Below is a small trained network, with its code and all its weights. Each question gives an input and a class and asks what happens when units are switched off, that is, made to give their printed mean instead of their output.

import numpy as np


def w(rows, s, z=0):
    codes = np.array(rows[::2]) - 128.0
    scale = np.full(codes.shape[1], s)
    scale[-1] = z or s
    return codes * scale


def f(y):
    return np.maximum(y, 0)


def log_softmax(a):
    a = a - a.max(-1, keepdims=True)
    return a - np.log(np.exp(a).sum(-1, keepdims=True))


def net(x, mask):
    res = np.array(x, float).reshape(1, 5) / 4 @ E
    y = f(res @ A[0][:, :-1].T + A[0][:, -1])
    res = res + np.where(mask, y, B[0][:, -1]) @ B[0][:, :-1]
    return log_softmax(res[-1] @ U[:, :-1].T + U[:, -1])


A, B = {}, {}
E = w([
[145,34,69,64],'x0',
[149,58,233,27],'x1',
[31,16,194,190],'x2',
[2,171,66,80],'x3',
[93,143,97,30],'x4',
],0.0093)
A[0] = w([
[122,138,84,79,77],'N0',
[146,78,161,93,18],'N1',
[160,90,88,36,193],'N2',
[129,25,155,105,7],'N3',
[140,177,85,114,118],'N4',
[85,73,134,89,68],'N5',
[138,107,120,141,95],'N6',
[79,188,114,209,78],'N7',
[110,105,173,204,58],'N8',
[34,144,156,103,118],'N9',
[3,132,197,106,47],'N10',
[129,232,94,142,3],'N11',
[149,105,169,135,76],'N12',
[115,83,124,167,13],'N13',
[192,159,204,86,65],'N14',
[69,195,103,203,155],'N15',
[215,130,185,137,24],'N16',
[72,107,150,115,46],'N17',
[31,139,163,132,108],'N18',
[87,182,105,208,75],'N19',
[115,132,82,157,218],'N20',
[93,180,157,88,72],'N21',
[118,201,64,122,25],'N22',
[163,97,61,83,37],'N23',
[180,193,162,159,57],'N24',
[138,150,101,203,99],'N25',
],0.014,0.0051)
B[0] = w([
[195,102,188,145,181],'N0',
[111,111,153,179,186],'N1',
[104,132,223,133,240],'N2',
[118,106,77,154,219],'N3',
[75,160,118,94,195],'N4',
[129,95,196,134,194],'N5',
[129,140,118,138,143],'N6',
[44,77,163,165,226],'N7',
[216,148,152,136,210],'N8',
[163,108,82,89,210],'N9',
[100,86,77,81,232],'N10',
[37,139,106,138,210],'N11',
[179,157,117,134,174],'N12',
[178,139,116,135,163],'N13',
[129,188,168,135,209],'N14',
[6,100,144,154,248],'N15',
[158,166,167,171,207],'N16',
[137,75,112,108,172],'N17',
[136,65,131,80,209],'N18',
[27,95,153,159,222],'N19',
[105,147,179,127,198],'N20',
[153,155,40,139,173],'N21',
[87,154,53,81,206],'N22',
[112,110,183,108,179],'N23',
[121,172,182,121,196],'N24',
[55,134,153,134,204],'N25',
],0.012)
U = w([
[180,254,162,98,162],'0',
[113,10,77,61,113],'1',
[114,124,141,131,246],'2',
[97,107,184,217,121],'3',
[53,197,12,128,67],'4',
[237,132,68,238,45],'5',
],0.01,0.011)

Each question gives the input, the list of numbers given to net, and the class t.
The units are the neurons (one row each of A and B). Each row of codes is followed by its name. A weight is (code - 128) times the scale printed after its matrix; where a second scale follows, it is the last column's (A, B and U).
mask holds one flag per neuron, in row order. A switched-off neuron (its flag False) gives its mean, the last column of its row in B, instead of its output. The means were averaged over made-up inputs and are rounded, as every weight is.
A unit's drop is (log p(t) with every unit on - log p(t) with that unit switched off) / (log p(t) with every unit on - log p(t) with every unit switched off).
The circuit of an input: a set's keep is (log p(t) with only the set's units on - log p(t) with every unit switched off) / (log p(t) with every unit on - log p(t) with every unit switched off). Starting from the 12 units with the biggest drops (on a tie, the unit counted first), units are removed one at a time, each time the one whose removal leaves the highest keep (on an exact tie, the one counted first), for as long as the keep stays at least 0.8.
circuit, biggest first: the units of the circuit, biggest drop first
k most important neurons: the k neurons with the biggest drops, biggest first
drop when u is switched off: that unit's drop, to one decimal
input [7,8,-1,1,7], class 3: circuit, biggest first	[N2]
input [-5,-3,3,2,4], class 4: 2 most important neurons	[N5; N0]
input [-8,2,-5,0,0], class 4: circuit, biggest first	[N11; N2]
input [-6,-8,-6,-5,-1], class 4: 2 most important neurons	[N22; N11]
input [0,-2,-4,-1,5], class 4: 4 most important neurons	[N22; N8; N11; N16]
input [-1,-3,1,1,3], class 4: 2 most important neurons	[N2; N5]
input [-5,-3,-6,-8,-1], class 0: 2 most important neurons	[N24; N14]
input [-3,-3,-7,-7,-4], class 0: 2 most important neurons	[N24; N14]
input [0,6,-3,-5,-4], class 0: drop when N6 is switched off	0.0
input [7,6,-5,1,2], class 3: drop when N2 is switched off	0.2
input [0,0,-1,7,0], class 1: drop when N14 is switched off	0.1
